Here is a tiny trained network, its code and every weight. The questions are about switching its units off for an input and a class, where a switched-off unit gives its printed mean instead of its output.

import numpy as np


def w(rows, s, z=0):
    codes = np.array(rows[::2]) - 128.0
    scale = np.full(codes.shape[1], s)
    scale[-1] = z or s
    return codes * scale


def f(y):
    return y / 2 * (1 + np.tanh(0.7978845608 * (y + 0.044715 * y**3)))


def log_softmax(a):
    a = a - a.max(-1, keepdims=True)
    return a - np.log(np.exp(a).sum(-1, keepdims=True))


def net(x, mask):
    res = np.array(x, float).reshape(1, 4) / 4 @ E
    y = f(res @ A[0][:, :-1].T + A[0][:, -1])
    res = res + np.where(mask, y, B[0][:, -1]) @ B[0][:, :-1]
    return log_softmax(res[-1] @ U[:, :-1].T + U[:, -1])


A, B = {}, {}
E = w([
[210,114,10,155],'x0',
[169,202,164,174],'x1',
[143,77,183,219],'x2',
[129,129,127,126],'x3',
],0.012)
A[0] = w([
[159,78,53,36,208],'n1',
[109,172,200,233,170],'n2',
[75,103,165,175,76],'n3',
[50,23,116,124,141],'n4',
[203,200,112,141,133],'n5',
[43,141,202,41,228],'n6',
[112,51,123,147,129],'n7',
[124,117,78,103,120],'n8',
[205,137,89,178,230],'n9',
[151,110,178,120,103],'n10',
[107,180,230,210,175],'n11',
[101,193,116,81,197],'n12',
[140,93,99,189,155],'n13',
[105,108,47,103,101],'n14',
[213,82,84,23,201],'n15',
[136,246,122,63,143],'n16',
[135,71,172,60,121],'n17',
[140,89,93,87,89],'n18',
[74,117,167,80,86],'n19',
[141,63,22,77,149],'n20',
[205,132,83,198,182],'n21',
[52,138,148,105,254],'n22',
],0.011,0.0044)
B[0] = w([
[82,165,166,51,213],'n1',
[211,188,132,120,205],'n2',
[227,124,151,94,156],'n3',
[79,38,63,162,187],'n4',
[84,67,122,177,183],'n5',
[108,69,99,171,247],'n6',
[144,54,104,208,155],'n7',
[128,210,212,111,155],'n8',
[41,63,119,111,211],'n9',
[158,154,102,86,139],'n10',
[203,143,75,60,216],'n11',
[79,87,161,181,184],'n12',
[87,32,124,168,167],'n13',
[143,165,144,91,170],'n14',
[91,176,138,89,202],'n15',
[89,1,6,192,198],'n16',
[86,83,113,159,161],'n17',
[173,151,152,57,151],'n18',
[112,70,108,103,176],'n19',
[124,178,191,83,209],'n20',
[133,39,146,103,212],'n21',
[203,125,80,190,199],'n22',
],0.007,0.014)
U = w([
[44,131,137,78,227],'0',
[132,141,94,138,240],'1',
[168,248,221,2,4],'2',
],0.01,0.0013)

Each question gives the input, the list of numbers given to net, and the class t.
The units are the neurons (one row each of A and B). Each row of codes is followed by its name. A weight is (code - 128) times the scale printed after its matrix; where a second scale follows, it is the last column's (A, B and U).
mask holds one flag per neuron, in row order. A switched-off neuron (its flag False) gives its mean, the last column of its row in B, instead of its output. The means were averaged over made-up inputs and are rounded, as every weight is.
A unit's drop is (log p(t) with every unit on - log p(t) with that unit switched off) / (log p(t) with every unit on - log p(t) with every unit switched off).
The circuit of an input: a set's keep is (log p(t) with only the set's units on - log p(t) with every unit switched off) / (log p(t) with every unit on - log p(t) with every unit switched off). Starting from the 12 units with the biggest drops (on a tie, the unit counted first), units are removed one at a time, each time the one whose removal leaves the highest keep (on an exact tie, the one counted first), for as long as the keep stays at least 0.8.
circuit, biggest first: the units of the circuit, biggest drop first
most important unit: the unit with the biggest drop
k most important neurons: the k neurons with the biggest drops, biggest first
drop of u: that unit's drop, to one decimal
input [0,7,3,1], class 2: circuit, biggest first => [n16 n2]
input [1,0,-7,0], class 2: circuit, biggest first => [n4 n9]
input [-6,2,-5,-2], class 1: most important unit => n22
input [-2,3,-6,1], class 1: circuit, biggest first => [n9 n16]
input [7,-8,3,5], class 0: 2 most important neurons => [n4 n13]
input [4,0,4,-7], class 0: circuit, biggest first => [n22 n9]
input [-5,2,0,1], class 1: drop of n6 => 0.3
input [-5,0,3,-1], class 1: drop of n11 => -0.1
input [-2,2,-3,8], class 1: drop of n21 => 0.1
input [7,-8,3,-7], class 0: drop of n4 => 0.2
